Each row is followed by its class.
[ 17  50 -15  -2 -48  15  -7  45   5  -9 -37  22  -9  38   9 -46  -6  36
  36 -10 -10 -17  14   3 -58 -32 -39  -3  -1 -58  15 -59  21  10 -18  16
 -34  -1  25   1   0  -6   7] -> gabu
[ 19  45  -7  23 -43   2 -17  46  -7 -14 -38  21  -9  32  13 -37   9  19
  51 -11 -11  -7   7   8 -49 -18 -38 -12   0 -61  21 -49  19  10 -15  11
 -27   4  19   4 -23  -3  16] -> Logen
[ 23  46 -26  14 -47  19 -16  56   2 -20 -36  15 -17  26  17 -36   6  22
  50  -9 -27 -16   1  19 -59 -32 -30   4   8 -59  28 -47  16   5 -21   9
 -28  -4  25   7 -10 -15  10] -> Logen
[ 13  41   7  20  -1 -11  27  23   6  46   0 -46 -15  51   6 -45 -16  24
   7  23 -28 -11 -55   2 -11  18 -33  27 -31  11  26 -16   9  32 -19   8
 -10  40  -7 -21 -30  15  59] -> Sipug
[ 27  50   4 -17 -50  -6 -22  24 -30  30 -17  22  35 -27   3 -19  16  36
  80  -9 -11  35 -30   7 -11  32 -36   5 -16   3 -57  -1  12 -13 -21  -9
 -23  21  -3  25 -63  -1 -26] -> musuf
[ -5  55  12  28 -28  11  -6  47 -34   5  -5 -11  -3  18  19 -46  -7  41
  38  15 -23 -22 -84   4  -1  -4 -25  16   6 -15  38  22  -7  27  -1  30
 -16  62   1   3 -35  -2  21] -> Pon
[-21  17  -5  23 -10  -3  17 -23  11  25   9 -31   1 -13  -3 -11 -17  32
 -13   0 -17 -25 -83  18 -12  15   0  35   2  40  14  19  -1   9 -17   3
 -18  49  -5  -8 -58  -7  36] -> Suru
[ 33  40   3 -30 -45   8 -12  44 -29  31 -17  23  37 -42   3  -7  15  38
  73  -5 -12  41 -20   3 -13  22 -32  -5 -17  13 -60  -3  12  -8 -11  -6
 -24  13  -4  23 -53  -1 -30] -> musuf
[ -3  62   6   2 -26 -42  10  42 -16  34 -15 -38   9  13  14 -60  14  38
  53  11 -14 -36 -64 -20 -44  51 -44  35  -9   2  33   3   1  16  -9  16
 -35  64  -5   1 -35  -4  62] -> nedun
[ 22  39   2 -23 -55   0  -3  34 -26  27 -19  19  40 -34  11  -7  12  44
  88 -15 -16  39 -36  18 -11  35 -33   6 -15  17 -62  -1   5 -10 -19  -9
 -19  38  -4  36 -60  -6 -20] -> Suru
[  1  53  23  25 -12 -46  16   3 -14  15 -15 -48  10   5  -8 -32  16  -9
  30 -12  29 -13 -62  -1 -26  37 -17  38 -11 -16  25 -14   9  41  16  27
 -13  56   4  -9 -25  15  36] -> Suru
[ 20  53   4 -24 -47 -15 -17  23 -27  20  -8  13  43 -31   3 -20  24  55
  83  -6  -3  32 -15   8 -11  37 -41  20 -13  11 -59   6  14 -12 -18 -13
 -22  27  -6  27 -47  -9 -19] -> nedun
[ 28  46   5 -18 -41  -4 -21  28 -27  23 -21  23  41 -45   4 -13   7  49
  71 -13 -18  46 -26   6  -3  27 -31   0 -22  13 -53  11  11 -16 -22 -18
 -20  31 -14  35 -57  -7 -28] -> malin
[ 35  48   1 -13 -38   5 -14  20 -31  24 -19  18  34 -40  -9  -9  13  43
  62  -2  -6  36 -35  10 -13  21 -33   7 -19  15 -67   5   8 -10 -23 -16
 -16  15  -8  29 -51   2 -33] -> musuf
[ 22  48   2 -38 -40  -5 -18  32 -29  20 -23  15  44 -27   8 -15  10  41
  82 -14  -7  25 -14   7  -9  28 -49  19 -21  13 -46  -1   8 -15 -13 -17
 -26  17   7  21 -47  -2 -44] -> nusa
[ 15  48 -16  23 -49  15 -20  55   0 -17 -31  39  -2  28  12 -35  16  24
  39  -3 -17 -23  -7   7 -49 -29 -37 -13 -11 -53  14 -49  20  12  -9  20
 -28 -22  18  12 -17  -7   3] -> nedun
[ 16  50  16  26  -1 -37  17  30  -4   4 -12 -45   4  -4  -3 -59 -22  33
  -5  22  -1 -31 -77   4  -8  14 -23   1 -12  11   2  28  -1  16 -27  -5
  -5  52  -1 -22 -26  10  24] -> Mabe
[ 14  51  -9  19 -47   7 -22  58 -15 -17 -21  20 -14  44  24 -35  -5  25
  60   0 -21 -14   0  14 -35 -30 -32 -25   1 -64  27 -38  15   7 -30  10
 -29  19  21   5 -16  -4  22] -> Logen
[-37  23   7  16  11  12  40  -4  30  28  12 -40 -12  24   2 -38  -7  40
 -27   7   5  -9 -68 -12  -6   0  30  21 -25  16  17  15  -4  17 -28  10
  -5  21 -12  -2 -52 -18  31] -> Sipug
[ 21  41   1 -20 -47  -4   3  27 -20  21 -19  14  38 -36  -3 -14  12  44
  84 -13 -10  35 -11   3 -19  36 -40  23 -16  11 -60   1  11 -24 -23 -14
 -16  38  -3  34 -50  -4 -24] -> Logen
[ 12  55 -22   0 -48  -5 -25  53  -8 -18 -39  25  -7  41  26 -34  11  13
  51 -11 -11 -41  -3   5 -50 -16 -32 -20  -1 -70  33 -54  18  18  -7  31
 -40  14  38  -1  -8  -1   3] -> nusa
[-19  62  -5   9 -43 -21 -13  17 -12  15   3 -16  10  23  14 -58 -26  33
   9  19  -6 -52 -56 -20   9  26 -23 -11  -4 -21  17  28  10 -10 -36  27
 -44  74 -13 -14 -38  -4  35] -> Noz
[ 20  53   7 -26 -57  -3 -14  26 -29  23 -15  14  40 -31  -2 -14  19  41
  95 -14  -4  40 -18  16  -7  34 -40  21 -16   7 -53  -1   6  -7 -13  -7
 -19  49  -2  31 -50   5 -25] -> Suru
[ 19  42 -13  27 -45  24 -15  54  -8 -21 -32  33  -9  22  12 -20  14  25
  41 -10 -15 -25  -2   8 -41 -36 -31  -9  -2 -53  11 -40  12  21  -5  25
 -22 -11  11   9  -9  -4   8] -> nedun
[ 22  42 -10  -9 -53 -16 -10  36 -27  16 -14  16  36 -28  13  -2  12  44
  80  -4 -11  34 -25   4  -7  38 -36  -8 -11   6 -68   2  26 -23 -28  -2
 -18  14   0  35 -41  -8 -15] -> Noz
[ 24  57   7  28 -14 -22  16  17 -18   7 -29 -10   4  -6   9 -39 -38  32
   2 -14  -5 -54 -64  -1 -30  -7 -14  12 -16   1  13   6  -2  19 -10  28
 -31  69  -2  -4 -29  11  15] -> nusa
[ 22  43  12 -35 -43  -1   3  37 -15  29 -14   0  42 -25   4 -16   5  54
  80  -7  -6  43 -13  -2 -18  32 -45  17  -9  10 -63   4  19 -12 -11  -4
 -19  18   1  30 -47  -9 -22] -> gabu
[  8  48  -5  31 -52  -2 -24  58   3 -10 -35  15 -10  48  22 -43  10  25
  56 -18 -17 -19   0  18 -56 -27 -38   5   1 -48  30 -66  14  20 -13  29
 -30  15  32   4 -21  -3  27] -> Suru
[ 22  38  -8 -20 -54   4 -24  22 -30  17 -10  23  38 -28   0 -26  12  39
  68  -8 -14  29 -24   6   0  24 -38  12 -12  -4 -56  11   7 -16 -25  -8
 -24  13  -4  26 -52   1 -37] -> Pon
[ -6  67  17   0 -34   7  39  30 -16  30 -14 -10  10  -2  -2 -53 -10  47
  60   2 -28 -15 -51 -12 -34   6 -37  56 -10  15  15   1  -2   7  -9  28
 -24  84  -6  19 -45  16  18] -> Logen
[ 32  45  -5 -39 -34 -10  -8  43 -27  20 -20   6  35 -28  20   5  11  45
  93  -8  -7  36 -16  10 -15  39 -39   4 -15  11 -55   2  14  -8 -12 -20
 -19  17   2  25 -48  -8 -34] -> nusa
[ 13  57 -10  14 -48  -2 -30  45  -6 -18 -41  26  -1  45  15 -43  14  20
  41  -7  -6 -34 -10   4 -58 -23 -33  -7   2 -67  31 -55  14   9 -17   8
 -21   4  32   3  -5  -1  -1] -> nedun
[ 26  28   2 -19 -47  -2 -10  38 -32  32 -16  11  44 -27   0   4  14  41
  72 -13 -13  31 -29  -3 -10  27 -41  16 -18  10 -45  -3  18  -5 -18 -11
 -30   7  -2  13 -48 -14 -20] -> Sipug
[ 14  53 -11  13 -56  -3 -21  62  -3 -20 -32  22  -5  28  12 -32   8  14
  53  -9 -13 -16  -5   2 -52 -22 -31 -10  -2 -65  36 -52  17  13 -10  16
 -25 -11  40  -5   2  -7  -3] -> Mabe
[ 22  38   5 -12 -45  -7 -17  19 -25  26 -23  20  44 -38   6 -14  15  34
  83 -19 -20  31 -18   0 -12  30 -39  13 -23  14 -56   5  20 -14 -16  -5
 -26  10  -7  34 -53  -6 -28] -> malin
[ 16  54 -11  15 -58   2 -31  39 -19 -13 -31  40  -7  44  16 -30  12  -5
  51  -5  -5 -26   7  -6 -43 -28 -28 -35   1 -83  25 -46  13  15 -13  20
 -31 -12  24   3   2   2  -4] -> musuf
[  3  48  -3  19 -49  -6 -25  48  -3 -15 -36  22   0  52  23 -42  23  20
  59 -15  -6 -31  -2   9 -53 -20 -37   4   0 -57  24 -62  20  12 -21  10
 -25  -8  34   1 -15 -11   7] -> nedun
[ 29  50  -8  22 -45   8 -22  50 -10  -8 -41  22 -10  36  10 -41  18  12
  32 -10 -12 -22   1   6 -48 -32 -34 -11  -4 -59  20 -49   0  21 -15  19
 -27  -6  22  -1  -4  -1  13] -> musuf
[ 18  42  14  15 -10 -27  21  35 -35  39 -30 -24  11 -36  34 -31 -20  10
  43   2 -15 -18 -42 -10 -35  41  -9  -8  -8   4  -5  15   2  12  22  29
 -21  73  -6  21 -34 -15  37] -> nusa
[  5  25  29  -7  -6  27   5  26 -26  29   4 -17  -8  12   2  -8 -25   5
   5  26 -12  -4 -25  -6  23   1  10 -31 -22   4  26  37 -20  21  -2  -4
   8  48 -21 -10 -12  18  19] -> Sipug
[ 18  45 -13  20 -51  -9 -28  37  -4  -9 -45  29 -11  34  18 -37  14   0
  57 -24 -23 -29   9   0 -54 -15 -26 -13  -7 -59  29 -57  22  16 -15  30
 -33   6  22  11  -6   4  18] -> malin
[ 23  41   7 -14 -42   8 -15  14 -35  20 -23  31  42 -44   3 -15   5  44
  71 -15 -18  40 -19   4  -1  21 -32  -1 -22  12 -61   5   9 -18 -24 -13
 -23  24 -14  37 -44  -7 -35] -> malin
[ 15  49  -4 -14 -53  -9  -2  32 -28  25 -11   9  42 -20  11 -12   9  59
  77   1 -15  34 -27   8   2  31 -46  11  -7   8 -63   4  19 -19 -30  -8
 -19  31  -1  25 -46  -6 -18] -> Noz
[ 13  34 -23  13 -39  -1  -6  82  16 -17 -28   4 -12  44  20 -36   9  24
  44  -1  -9   1 -13  -6 -58  -8 -22 -21   3 -56  19 -59  26  10 -25  15
 -14  -6  34   6 -14  -6  18] -> Logen
[ 32  35   4 -47 -46  -2 -11  38 -24  25 -13   7  42 -24   0  -1   6  46
  73  -8  -5  36 -18   2 -11  32 -44   2 -15  10 -61   7  17 -12 -17  -8
 -22  12   2  19 -43  -4 -16] -> gabu
[-41  34  37  -7 -15 -27   3  33  26  20  -5 -31   0  23 -12 -82  -8  31
  -1 -14  12 -29 -56 -30  -4   2  21  19  -2  -8  54  -5   1  19 -20  28
 -37  69  11 -16 -54  17  19] -> Sipug
[-14  41   2  -3  15  -7  26  29  15  27 -15 -51 -23  -4  23 -49 -21  27
   3  15 -15  -9 -51  -3 -40  24  21  13   2   2  49   4 -11  19  10   5
  -8  55  -1   8 -33  -7  35] -> nusa
[ -8  40 -11 -16 -43  15 -18  34  12  -6 -27   2 -11  52  26 -44  -3  23
  38  -9 -12 -25   0  13 -44 -37 -11  -9  12 -69  33 -39  14   6 -21   6
 -28  -7  38  -2 -11 -18   6] -> gabu
[ 11  53 -23  12 -47   7 -14  64  -2 -19 -39  23  -7  29  20 -27   4  24
  53 -10 -11 -31  -7   3 -54 -24 -36 -13  -2 -61  25 -50  16  19 -10  17
 -30  -3  29   8  -9  -6  -7] -> nusa
[ 20  50  14 -21 -55  -1 -29  27 -36  24 -21  30  42 -35  -4 -23  25  38
  83 -15  -5  30 -19   6  -5  24 -43   8 -19   9 -49   9   5 -12 -13  -9
 -28  18  -2  21 -62   1 -35] -> musuf
[ 12  50  10 -17 -49 -13 -17  35 -26  25 -10  12  47 -27  11 -21  18  54
  85  -3  -6  39 -33   2 -14  42 -33  10  -5   2 -59  -2  21 -11 -14  -6
 -18  27   1  33 -59 -11 -22] -> nedun
[  19   24    7   42   15  -17   22   18  -20   14   -4  -42   12   -1
   10    6  -21   20  -16   27   -4  -26 -114   -9  -24   28   -5   17
    4   34  -23   55   -3    9  -18   16   27   42  -25   10  -56    0
   23] -> Pon
[ 19  35 -23  28 -55  12 -16  51   2 -17 -26  24 -14  37  25 -23   9  16
  56 -21 -27 -12  11  14 -48 -24 -36  -7   5 -66  17 -61  24  12 -18  31
 -33 -12  26   1 -15 -11  26] -> Logen
[  9  48  -9  15 -50 -11 -23  56  -9 -18 -35  23   5  30  13 -35  30  18
  54 -14   2 -34  -9 -10 -58 -17 -40  -6  -3 -54  21 -49  21  20  -6  28
 -33 -21  27   1  -8  -4  12] -> nedun
[  9  43 -17  32 -51 -10 -12  62   2 -14 -32  29  -3  35  21 -34  11  27
  51 -12 -12 -20  -2  -4 -53 -25 -32 -31   3 -82  16 -63  37  15 -24  18
 -40   1  31   0 -18 -13   3] -> Sipug
[ 28  47   8 -28 -41 -12 -15  37 -24  18 -20   5  39 -22   2  -9   8  36
  78  -1  -7  33 -30   6  -7  37 -42  10 -15   0 -49  -2  11 -13 -23 -19
 -14  17   3  15 -40  -7 -32] -> Mabe
[-20  43  -9 -29 -29 -30 -15  34  13  17   6 -51  -3  49  -4 -50  -3  32
  16  10  25 -28 -77 -28  -7  50   3  22   3 -12  34  -7  14  26 -34   7
 -15  52  -1 -33 -36  15  32] -> nedun
[ 24  34 -13  35 -44  11 -12  55  -4 -15 -40  27 -12  38  10 -17   6  15
  28 -15 -15 -24 -15   5 -45 -39 -29 -14   1 -67  27 -59  23  32 -12  23
 -30 -13  19  -7 -10 -10  10] -> Sipug
[ 13  45   2  18 -57 -10 -25  62  -5 -19 -36  36  -4  53  14 -23   7  -6
  59  -4 -11 -27  -7  -7 -37 -19 -37 -22   0 -75  35 -50  24  21  -2  31
 -25 -12  32   0  -9   1   0] -> Mabe
[  39   61   -5   13  -29  -22   23   46  -10   35  -10  -42   11   22
   14  -54  -22   30    9   30  -28  -13 -102   -6  -40   56  -22   18
  -13   21    2   12    4    8  -22    0    8   56   -1    1  -33    6
   35] -> nedun
[ 16  46 -11  15 -53   0 -33  56 -19 -11 -40  42 -10  28  10 -38  21  -2
  51 -11  -8 -26   0  -2 -47 -26 -29 -30  -5 -67  22 -57  12  19  -8  32
 -32  -5  22   5  -6   4  14] -> musuf
[ 19  51 -11  23 -29  20 -21  46  -9 -14 -48  20  -6  15  18 -41  -2  23
  29  -9 -20 -11  -7   3 -52 -38 -21 -11   3 -63  24 -54  16  14 -12  20
 -30   6  11  10  -4 -11  -2] -> malin
[ 13  23 -17  31 -42   9  -7  65  11 -23 -27  30 -14  20  26   4  11  11
  34 -18 -15 -17  -7   1 -39 -40  -3 -47   5 -82  26 -27  20  22  -7  15
 -28 -28  15   7 -23 -24   1] -> Sipug
[ -3  53  -8 -22 -12 -25  24   4  12  41  -4 -61   3  14   5 -76  -6  34
  30  10 -15 -18 -60  -6  -8  39 -29  62  -4  19  10  13   8  23  -9  10
 -32  38  -4 -15 -45  10  21] -> nusa
[ -1  33  12  13 -41   4  47  26 -46  14 -23   9  29 -14 -13 -48 -12  21
  -7  -1  -8 -51 -67 -31 -31  20 -34  29  -7  17  14   0 -29  14 -15  26
 -15  71  -8  -6   4  13  12] -> Pon
[ 24  49   7 -17 -44  -3 -15  32 -28  28 -19  13  34 -45  -1 -28  14  46
  79  -6  -7  34 -29   7 -13  22 -29   5 -12  13 -63   4  14  -8 -18  -8
 -26  27  -3  28 -58   0 -29] -> musuf
[ 17  48   6 -26 -54 -11 -13  31 -32  22 -11  16  45 -24  10 -18  22  50
  91  -6  -7  27 -19   1  -9  39 -40   9 -11   4 -54   7  11 -13 -18 -16
 -20  25   0  28 -43  -9 -24] -> nedun
[ 24  49   3 -36 -50 -10 -20  29 -26  24 -26  21  49 -36   5 -19  12  36
  87 -18  -3  33 -18   6  -5  34 -42  10 -23   5 -57   3  13 -14  -7 -15
 -24  16   9  29 -58  -2 -50] -> nusa
[ 27  45  -1 -18 -41  -9 -18  28 -29  19  -7  19  38 -40   8 -29   7  45
  70   3 -13  44 -27   9 -10  31 -32  -3 -13   7 -63  17  15 -18 -21 -12
 -19  23  -7  32 -63   1 -34] -> Pon
[ 18  39 -19  35 -55  -2 -23  68  -5 -25 -26  30 -10  42  28 -49   7  19
  42  -5 -22 -15 -16  10 -42 -25 -31 -33   5 -72  22 -42  17  15 -23  13
 -24 -12  31   5 -20  -1   2] -> Pon
[ -3  59  35  28 -36 -49   9  35 -20  23  -3 -31   8  12   9 -36 -24  32
  48  20 -12 -35 -49  -8   0  14 -37   1  24 -22  24  11  14  43  -1  32
 -29  95   6 -15 -28  10  48] -> Mabe
[  9  55  -2  -7 -48   2 -32  56  -8 -10 -26  24   2  52  16 -38   0  26
  51  -1  -8 -15  10   5 -44 -32 -49 -20  -7 -67  24 -47  19   4 -19  10
 -32  -7  31   2  -8  -6  12] -> gabu
[ 17  49  -8   6 -50   6 -10  45   1 -14 -30  16  -7  47  18 -19  -2  16
  51  -4 -12 -26  -1   4 -57 -29 -32 -15   8 -63  18 -43  27  13  -9  23
 -23  -9  36   9   1  -5   4] -> gabu
[ 23  48   3 -38 -50 -11 -10  41 -21  23 -18  13  40 -33  -3 -11   9  41
  84  -1 -15  36 -27  -2  -6  40 -41  17 -10   3 -49   4  10 -17 -19 -13
 -19  32   0  24 -47  -4 -35] -> Mabe
[ 25  49 -15 -21 -50   0   5  33 -19  19 -15  14  38 -35  12  -5  12  61
  66  -6 -17  35 -23  10 -10  23 -44   7 -14  11 -64   1  18 -20 -27  -7
 -26  13  -8  24 -46 -11 -20] -> Noz
[ 17  43   3 -31 -51  -3 -16  34 -23  24  -7   8  41 -28  -1 -17  13  41
  90  -5 -10  44 -11   4  -7  34 -46  19 -13  11 -53   6  15 -19 -21 -16
 -18  19  -1  27 -50  -7 -18] -> Logen
[ -46   49   31   29    0  -21    3   32   -3   11  -14  -55  -13   18
   -7 -100    2   34   45   14   12  -44  -52  -22   -7   15   -7   47
    5  -10   34   31   -6   17  -14   18  -18   88   -4   13  -45   18
   18] -> Pon
[ 15  42 -16  15 -48  -2 -30  64  -3 -16 -36  23  -3  41  22 -21  12   3
  54 -15 -12 -28   6   2 -49 -13 -42 -17  -5 -63  25 -62  21  18   0  31
 -27 -11  42   0  -9   2   1] -> nusa
[ -3  59 -12  26 -39 -13  -6  45 -27  10 -11 -14   1   2  21 -67 -21  44
  42  13 -15 -38 -86 -13 -27  16 -30 -13   6 -27   1   5  10  12 -34  24
 -28  67  -3   2 -41   3  27] -> Pon
[ 10  52 -16  29 -56  -3 -29  45  -6 -23 -30  33  -8  29   8 -61  13  25
  51  -8 -12 -18   1   6 -47 -33 -37 -10   2 -67  18 -39  16  14 -22  15
 -32 -11  24  14 -19   7  -5] -> Pon
[ 28  48   8 -20 -47   6 -16  33 -24  27 -21  21  35 -47  -4 -21  14  42
  71 -10 -12  30 -26   7 -12  16 -31   6 -16  13 -55   9   8 -10 -14  -8
 -28  22  -6  28 -62   0 -34] -> musuf
[  8  74  11  -3 -34 -28  29  -9 -28  36 -15 -46  19   9   3 -77 -10  26
  71   3 -28 -37 -55   9 -25  32 -36  77 -11  22   4  19   2   7 -17   1
 -34  66  15  11 -27  18  -3] -> nusa
[ 15  71  21   7 -14 -15  16  30 -17  13 -20 -47  21 -31   5 -49  -9  41
  11   4  -2 -16 -68   2 -29   8 -29  33   8   5  29  32  -8  30  15   3
 -28  42   0 -11 -41  -8   3] -> nusa
[-30  44  23  -7 -41 -11 -13 -15  -7  29  10   0   2  15  -2 -52 -23  -9
  27   8 -24 -20 -32  -7  12  10  -1  11   5 -21  56  37 -10   0   6  11
 -12  62  -2   4 -45  20  20] -> Logen
[-17  49   8   8 -37   2   6  47 -10  32 -12  16   5  35   0 -43 -31  36
  26  21 -15  -9 -75 -16 -24  43 -32   8 -26  29   8 -20 -19  -5 -33   4
  25  92 -16  21 -38  16  32] -> Suru
[ 16  43   5 -30 -51  -6 -14  32 -26  28 -15  16  43 -21  10 -18  21  47
  82  -8  -4  28 -28  -6 -11  36 -34   8 -17  10 -51   7  14  -8 -11  -4
 -21  10  -3  27 -53  -9 -20] -> nedun
[ 26  38  -1 -18 -49 -10 -16  37 -30  24  -6  14  41 -32   9 -26  13  36
  79  -1 -16  43 -26   9  -3  37 -38   1 -14   0 -66  12  13 -13 -21 -10
 -15  18  -4  31 -60   2 -27] -> Pon
